Below is a small trained network, with its code and all its weights. Each question gives an input and a class and asks what happens when units are switched off, that is, made to give their printed mean instead of their output.

import numpy as np


def w(rows, s, z=0):
    codes = np.array(rows[::2]) - 128.0
    scale = np.full(codes.shape[1], s)
    scale[-1] = z or s
    return codes * scale


def f(y):
    return y / 2 * (1 + np.tanh(0.7978845608 * (y + 0.044715 * y**3)))


def log_softmax(a):
    a = a - a.max(-1, keepdims=True)
    return a - np.log(np.exp(a).sum(-1, keepdims=True))


def net(x, mask):
    res = np.array(x, float).reshape(1, 6) / 4 @ E
    y = f(res @ A[0][:, :-1].T + A[0][:, -1])
    res = res + np.where(mask, y, B[0][:, -1]) @ B[0][:, :-1]
    return log_softmax(res[-1] @ U[:, :-1].T + U[:, -1])


A, B = {}, {}
E = w([
[238,93,95,76,174,111,57,189],'x0',
[43,72,143,213,172,254,10,66],'x1',
[147,129,168,217,210,96,164,157],'x2',
[104,169,34,142,171,138,136,144],'x3',
[147,145,162,168,155,134,151,136],'x4',
[197,178,251,126,163,113,120,7],'x5',
],0.0066)
A[0] = w([
[201,121,45,109,132,176,46,215,249],'N1',
[89,199,124,137,80,81,212,184,252],'N2',
[23,61,199,145,125,171,152,145,188],'N3',
[45,120,89,45,93,181,204,39,240],'N4',
[73,2,69,139,123,174,148,240,228],'N5',
[89,169,223,176,34,116,197,96,208],'N6',
],0.0075,0.0038)
B[0] = w([
[213,86,208,88,222,36,20,76,234],'N1',
[113,201,163,123,191,92,245,146,237],'N2',
[71,204,117,96,194,185,130,2,190],'N3',
[4,154,152,92,207,84,139,78,214],'N4',
[124,234,186,55,190,154,130,43,254],'N5',
[6,165,169,49,207,106,212,140,210],'N6',
],0.007,0.0089)
U = w([
[44,223,103,70,121,63,179,147,217],'0',
[91,114,71,141,2,123,74,156,4],'1',
[44,174,106,146,172,220,125,36,182],'2',
[119,42,32,126,59,248,137,127,4],'3',
[127,120,55,134,55,233,114,225,4],'4',
[189,144,166,30,159,87,140,138,252],'5',
[124,52,70,151,49,184,121,137,4],'6',
[142,121,193,131,169,186,9,79,245],'7',
],0.0078,0.0038)

Each question gives the input, the list of numbers given to net, and the class t.
The units are the neurons (one row each of A and B). Each row of codes is followed by its name. A weight is (code - 128) times the scale printed after its matrix; where a second scale follows, it is the last column's (A, B and U).
mask holds one flag per neuron, in row order. A switched-off neuron (its flag False) gives its mean, the last column of its row in B, instead of its output. The means were averaged over made-up inputs and are rounded, as every weight is.
A unit's drop is (log p(t) with every unit on - log p(t) with that unit switched off) / (log p(t) with every unit on - log p(t) with every unit switched off).
The circuit of an input: a set's keep is (log p(t) with only the set's units on - log p(t) with every unit switched off) / (log p(t) with every unit on - log p(t) with every unit switched off). Starting from all 6 units, units are removed one at a time, each time the one whose removal leaves the highest keep (on an exact tie, the one counted first), for as long as the keep stays at least 0.8.
units of the circuit, in order: the units of the circuit, biggest drop first
k most important neurons: the k neurons with the biggest drops, biggest first
drop when u is switched off: that unit's drop, to one decimal
input [1,6,-3,4,-8,-3], class 7: most important neuron => [N1]
input [1,-6,-3,2,-4,-6], class 5: 3 most important neurons => [N1 N6 N3]
input [8,1,-5,-7,-1,-5], class 7: units of the circuit, in order => [N2 N1]
input [1,1,0,7,8,3], class 7: 4 most important neurons => [N2 N6 N4 N3]
input [-3,-6,0,-8,3,8], class 0: 2 most important neurons => [N6 N1]
input [1,-6,6,8,3,-7], class 5: units of the circuit, in order => [N1 N4]
input [8,4,-4,3,-7,-7], class 7: 2 most important neurons => [N1 N2]
input [6,3,1,7,-2,-1], class 7: 2 most important neurons => [N2 N1]
input [3,-7,0,0,6,-7], class 5: drop when N6 is switched off => 0.1
input [6,1,1,7,-3,-4], class 7: drop when N1 is switched off => 0.2
input [1,-7,-6,-2,6,-8], class 5: drop when N3 is switched off => 0.1
